Each row has two labels, one from each of two sets.
1.2	-10.5	5.0	4.7	-9.1	8.6	6.6	-12.1	5.3	3.3	-5.0	-1.0	21.7	-0.1	-6.0	-5.8	2.4	-33.8	6.5	-10.7	-7.4	-8.3	2.0
(18) + [15]
4.3	1.7	6.5	1.7	-0.2	-7.0	-0.6	0.1	-6.1	1.5	-6.3	-3.2	0.2	7.3	4.8	-2.5	5.4	-8.6	3.9	-10.0	10.8	1.2	-3.0
(22) + [23]
4.5	14.1	22.7	10.4	2.9	4.9	-0.1	-6.5	3.7	-8.8	-3.9	6.4	0.6	-14.1	-4.5	7.7	3.7	5.5	-17.9	4.7	0.5	-9.4	3.3
(18) + [15]
1.6	-2.6	12.6	4.2	-6.3	1.5	34.3	-8.4	-3.8	2.4	-4.8	-1.4	5.1	3.7	-10.0	3.3	4.0	-1.7	5.4	-7.5	-14.5	-1.3	2.4
(18) + [23]
2.4	-3.4	8.0	-0.7	-6.1	1.4	3.3	5.7	-16.7	6.3	3.8	-9.9	2.9	12.5	4.9	-9.1	-2.9	1.3	2.8	-6.4	-21.9	0.7	-1.2
(18) + [21]
3.4	-1.6	22.6	-1.7	23.0	-0.1	-1.0	3.4	1.6	-7.7	-0.5	6.7	-13.2	-19.1	8.7	21.1	17.1	-2.6	5.5	1.7	-16.5	-1.8	9.8
(18) + [21]
-9.9	-2.4	19.2	1.1	5.1	10.5	0.3	-3.8	-5.7	5.3	-3.6	11.0	4.5	17.2	-5.7	-7.3	7.3	-6.6	10.3	-7.7	-15.0	-1.1	2.8
(22) + [21]
-3.3	8.6	2.6	1.2	0.3	0.8	0.0	4.7	-9.4	1.4	-10.3	-6.3	-6.0	23.6	-0.4	-7.1	4.4	-5.1	-0.2	-3.3	-8.5	4.0	1.0
(22) + [21]
1.4	-5.3	5.5	1.8	-1.6	-3.9	3.8	4.2	-22.5	2.0	-5.0	2.1	-4.3	7.5	6.9	7.6	4.3	1.7	6.4	-1.3	-16.6	-0.3	1.7
(18) + [21]
8.9	-10.8	9.3	2.1	4.5	-1.0	6.5	1.2	-3.9	3.4	3.1	0.7	2.5	6.5	5.8	1.4	6.6	8.3	2.8	0.7	-25.6	-0.6	0.9
(18) + [21]
-7.1	-8.4	14.0	2.7	-5.2	-5.6	1.3	-8.4	4.3	-1.2	-6.7	-3.4	8.2	-11.8	-7.1	38.7	10.9	-12.1	0.5	4.6	-4.9	3.6	-0.5
(18) + [23]
-8.6	-13.4	20.0	-2.1	3.6	5.5	6.0	-8.3	-5.6	15.0	-7.9	-1.5	14.1	25.4	-0.8	12.3	-0.3	-8.9	8.6	-8.6	-21.4	-1.2	7.2
(22) + [21]
-2.7	1.3	10.2	-11.2	2.5	2.1	-3.1	7.0	-5.8	-0.8	-3.1	6.7	-11.9	-2.9	1.1	7.4	-5.7	-4.4	15.7	4.0	3.0	-0.9	4.6
(20) + [21]
1.8	-13.0	14.6	4.2	-8.6	1.6	3.4	-4.2	-4.7	2.9	-3.2	5.9	9.3	-23.1	-2.0	26.7	13.8	-5.9	-1.9	6.3	-4.5	-4.8	2.5
(18) + [23]
7.4	-3.6	7.7	1.7	1.8	1.4	1.5	-7.0	6.7	-7.3	2.1	7.7	1.7	-1.0	0.1	0.6	-3.5	0.5	7.8	1.5	4.6	0.0	0.0
(18) + [17]
-3.4	4.3	5.7	3.1	-7.0	4.2	-6.3	5.9	8.8	-0.2	5.3	3.2	-5.8	-1.8	-6.2	-20.1	-8.4	4.2	0.8	1.7	-8.0	-3.0	1.9
(20) + [17]
-7.6	-0.7	5.9	1.9	-2.9	5.3	2.4	-0.1	-2.8	3.0	-3.6	-9.2	5.5	14.9	4.9	1.8	-1.8	6.0	7.2	-0.3	-20.1	-1.3	-1.6
(22) + [21]
-29.0	-47.3	23.3	7.1	-11.5	11.5	8.4	-14.0	7.0	18.3	-4.5	-3.0	50.4	22.1	-10.7	0.6	-4.5	-3.3	18.0	8.1	-61.5	8.0	11.3
(18) + [21]
-6.1	-4.5	-0.8	4.5	-6.8	-2.0	7.7	-4.6	6.0	4.2	-4.8	-3.8	17.0	-12.1	-5.8	7.5	2.7	-3.0	5.2	3.2	-18.8	0.8	-5.0
(20) + [23]
-0.9	9.2	19.2	21.6	-6.4	1.7	6.2	-1.7	1.9	-2.9	-5.0	4.0	-14.3	-4.2	7.6	-6.8	11.6	4.8	10.5	-7.6	0.3	-8.3	-3.3
(18) + [15]
14.7	28.5	12.6	9.9	3.6	-4.6	-5.0	9.0	-3.7	-13.0	6.9	7.3	-19.6	-11.8	2.0	9.1	2.4	-1.5	-4.0	-3.0	5.9	-1.4	-2.4
(18) + [17]
-12.6	1.1	-3.4	3.8	1.5	-0.7	-4.4	-6.1	5.2	1.2	-5.1	-25.4	0.8	-5.1	-8.2	-6.4	-7.6	-3.3	3.3	2.5	-15.5	-7.2	-1.5
(20) + [17]
-23.4	-17.7	35.8	-3.4	-0.1	9.2	3.9	-7.3	-7.8	9.6	-9.3	0.0	30.2	31.4	2.1	12.8	-2.1	-12.6	17.2	-3.3	-26.8	-1.6	16.1
(22) + [21]
-5.0	-8.0	13.4	1.1	3.8	1.0	-4.6	1.4	-8.4	-7.0	-2.9	1.7	0.5	-6.5	-0.1	24.4	4.6	-8.4	-2.5	4.1	-21.7	0.0	-2.0
(18) + [21]
1.8	-28.8	-7.9	29.2	-7.0	3.9	6.2	-15.8	2.8	6.0	-3.7	-8.5	21.6	7.3	0.9	6.2	6.7	-0.6	4.7	4.3	5.7	-4.0	-5.1
(22) + [23]
2.6	4.6	8.1	-4.8	14.7	1.6	-5.3	6.1	-5.5	-5.2	1.1	6.5	-21.3	-16.1	8.0	43.8	6.1	-2.2	-8.7	5.8	-1.0	3.3	3.9
(18) + [21]
-6.4	-3.4	2.3	-0.8	9.9	0.9	-2.6	-5.4	-0.6	-6.3	11.1	-2.3	-16.2	-11.4	-8.6	28.8	3.8	-5.0	-0.6	7.6	-6.9	-4.9	3.1
(18) + [17]
17.7	-1.0	-9.3	1.0	-1.1	0.1	2.1	-6.9	1.6	-1.5	-2.4	1.0	6.3	0.2	3.0	14.1	12.2	-1.2	1.4	-4.3	19.3	-2.4	-2.0
(22) + [23]
0.5	12.5	-0.9	-5.0	4.7	-1.5	-3.6	-9.2	-4.8	-3.7	2.7	-0.3	-14.3	3.7	10.5	18.6	1.3	-2.1	-5.2	0.3	0.8	0.1	1.5
(22) + [21]
14.7	38.5	-20.3	3.8	1.3	-46.9	-11.2	15.1	-0.6	-14.9	4.0	-4.2	-40.1	-20.8	9.7	7.6	10.6	2.6	-19.9	-8.6	42.6	-4.3	-10.2
(18) + [23]
